Here is a tiny trained network, its code and every weight. The questions are about switching its units off for an input and a target symbol, where a switched-off unit gives its printed mean instead of its output.

import numpy as np


def w(rows, s, z=0):
    codes = np.array(rows[::2]) - 128.0
    scale = np.full(codes.shape[1], s)
    scale[-1] = z or s
    return codes * scale


def norm(h):
    return h / np.sqrt((h * h).mean(-1, keepdims=True) + 1e-5)


def f(y):
    return np.maximum(y, 0)


def softmax(a):
    e = np.exp(a - a.max(-1, keepdims=True))
    return e / e.sum(-1, keepdims=True)


def log_softmax(a):
    a = a - a.max(-1, keepdims=True)
    return a - np.log(np.exp(a).sum(-1, keepdims=True))


def net(x, mask):
    ids = ['αβγδεηθλξπστφψω'.index(c) for c in x.split()]
    T = len(ids)
    res = E[ids] + P[:T]
    q, k, v = (norm(res) @ M[0].T for M in (Q, K, V))
    z = softmax(np.where(np.tri(T) > 0, q @ k.T / 2**0.5, -1e9)) @ v
    res = res + np.where(mask[0], z, O[0][:, -1]) @ O[0][:, :-1]
    y = f(norm(res) @ A[0][:, :-1].T + A[0][:, -1])
    res = res + np.where(mask[1:9], y, B[0][:, -1]) @ B[0][:, :-1]
    return log_softmax(norm(res)[-1] @ U[:, :-1].T + U[:, -1])


Q, K, V, O, A, B = {}, {}, {}, {}, {}, {}
E = w([
[170,131,177,129,177,81],'α',
[133,149,178,138,93,181],'β',
[82,221,173,116,97,206],'γ',
[117,78,21,133,173,63],'δ',
[171,176,57,174,189,235],'ε',
[217,127,176,116,135,149],'η',
[97,2,192,121,124,187],'θ',
[48,135,52,143,138,117],'λ',
[165,158,63,151,230,107],'ξ',
[102,108,63,176,170,119],'π',
[14,183,180,175,197,129],'σ',
[129,99,113,4,72,105],'τ',
[53,244,217,116,117,188],'φ',
[108,173,107,74,80,159],'ψ',
[101,118,95,190,125,172],'ω',
],0.0093)
P = w([
[218,148,217,125,190,19],'0',
[221,119,126,86,249,79],'1',
[179,158,104,66,254,135],'2',
[189,156,118,95,246,150],'3',
[89,166,94,123,197,140],'4',
[95,141,99,155,136,189],'5',
[100,145,35,156,191,203],'6',
[129,138,25,159,193,211],'7',
[83,146,123,190,233,85],'8',
],0.0041)
Q[0] = w([
[86,140,66,142,212,187],'h0',
[91,126,161,72,1,26],'h0',
],0.01)
K[0] = w([
[101,93,68,194,48,125],'h0',
[243,104,185,2,188,126],'h0',
],0.0069)
V[0] = w([
[71,112,74,97,187,107],'h0',
[27,169,254,89,188,17],'h0',
],0.0047)
O[0] = w([
[132,40,163,154,237,149,233],'h0',
[72,129,144,255,142,92,3],'h0',
],0.0076,0.0025)
A[0] = w([
[70,104,169,173,248,102,170],'n0',
[249,93,105,47,129,61,132],'n1',
[171,194,30,143,175,59,89],'n2',
[159,152,16,151,162,153,79],'n3',
[96,178,180,175,77,20,93],'n4',
[189,129,83,103,25,38,3],'n5',
[73,198,11,137,146,92,220],'n6',
[111,255,92,98,224,117,164],'n7',
],0.0055,0.0015)
B[0] = w([
[187,180,83,75,137,198,253],'n0',
[85,138,88,111,135,209,190],'n1',
[119,115,153,136,47,119,169],'n2',
[112,44,104,249,44,2,221],'n3',
[75,107,71,85,146,96,151],'n4',
[148,150,84,181,150,83,133],'n5',
[152,104,198,137,86,197,195],'n6',
[135,47,129,127,21,139,239],'n7',
],0.0058,0.0049)
U = w([
[123,116,139,127,130,121,4],'α',
[102,122,120,125,129,118,89],'β',
[100,166,146,144,138,142,163],'γ',
[134,80,145,193,36,100,199],'δ',
[226,183,128,129,102,117,140],'ε',
[149,54,153,127,132,149,53],'η',
[91,132,83,92,152,109,117],'θ',
[96,154,144,207,217,158,226],'λ',
[151,116,137,140,150,121,41],'ξ',
[119,118,77,155,143,130,30],'π',
[150,125,151,129,140,130,22],'σ',
[145,111,134,127,167,134,73],'τ',
[125,137,163,2,141,197,199],'φ',
[117,161,120,139,115,109,107],'ψ',
[131,120,135,130,159,72,145],'ω',
],0.009,0.0033)

Each question gives the input, a string of symbols that net reads in full, and the target symbol t.
The units are the heads (2 rows each of Q, K, V and O) and the neurons (one row each of A and B). Each row of codes is followed by its name. A weight is (code - 128) times the scale printed after its matrix; where a second scale follows, it is the last column's (O, A, B and U).
mask holds one flag per unit, heads first, then neurons. A switched-off unit (its flag False) gives its mean, the last column of its rows in O or B, instead of its output. The means were averaged over made-up inputs and are rounded, as every weight is.
A unit's drop is (log p(t) with every unit on - log p(t) with that unit switched off) / (log p(t) with every unit on - log p(t) with every unit switched off).
The circuit of an input: a set's keep is (log p(t) with only the set's units on - log p(t) with every unit switched off) / (log p(t) with every unit on - log p(t) with every unit switched off). Starting from all 9 units, units are removed one at a time, each time the one whose removal leaves the highest keep (on an exact tie, the one counted first), for as long as the keep stays at least 0.8.
circuit, biggest first: the units of the circuit, biggest drop first
k most important neurons: the k neurons with the biggest drops, biggest first
drop when u is switched off: that unit's drop, to one decimal
input α σ β η, target λ: circuit, biggest first -> [h0]
input σ ω α ω θ σ σ σ β, target λ: circuit, biggest first -> [h0; n7]
input ψ ω λ θ ω ω δ ω θ, target φ: circuit, biggest first -> [n3; h0]
input ω ω ξ ω λ, target δ: circuit, biggest first -> [n3; n6]
input η σ θ, target λ: circuit, biggest first -> [h0; n7]
input ω ω η ω, target δ: circuit, biggest first -> [h0; n3; n0]
input ω η ω, target δ: circuit, biggest first -> [h0; n3]
input σ ω φ η ω ω η β, target φ: circuit, biggest first -> [h0; n3]
input β ω θ ω η β, target φ: circuit, biggest first -> [n3; h0]
input ω ψ ω σ ω ω ω π, target δ: 4 most important neurons -> [n3; n0; n2; n6]
input λ ω φ π ω ω α, target φ: 2 most important neurons -> [n1; n3]
input ω ω ξ α ω ω θ ω η, target φ: 2 most important neurons -> [n1; n3]
input ω ω ξ δ ω σ ω σ η, target φ: drop when n1 is switched off -> 0.2
input ω ω η π, target δ: drop when n1 is switched off -> 0.0
input λ τ ω π π ω λ ω σ, target φ: drop when n0 is switched off -> 0.2
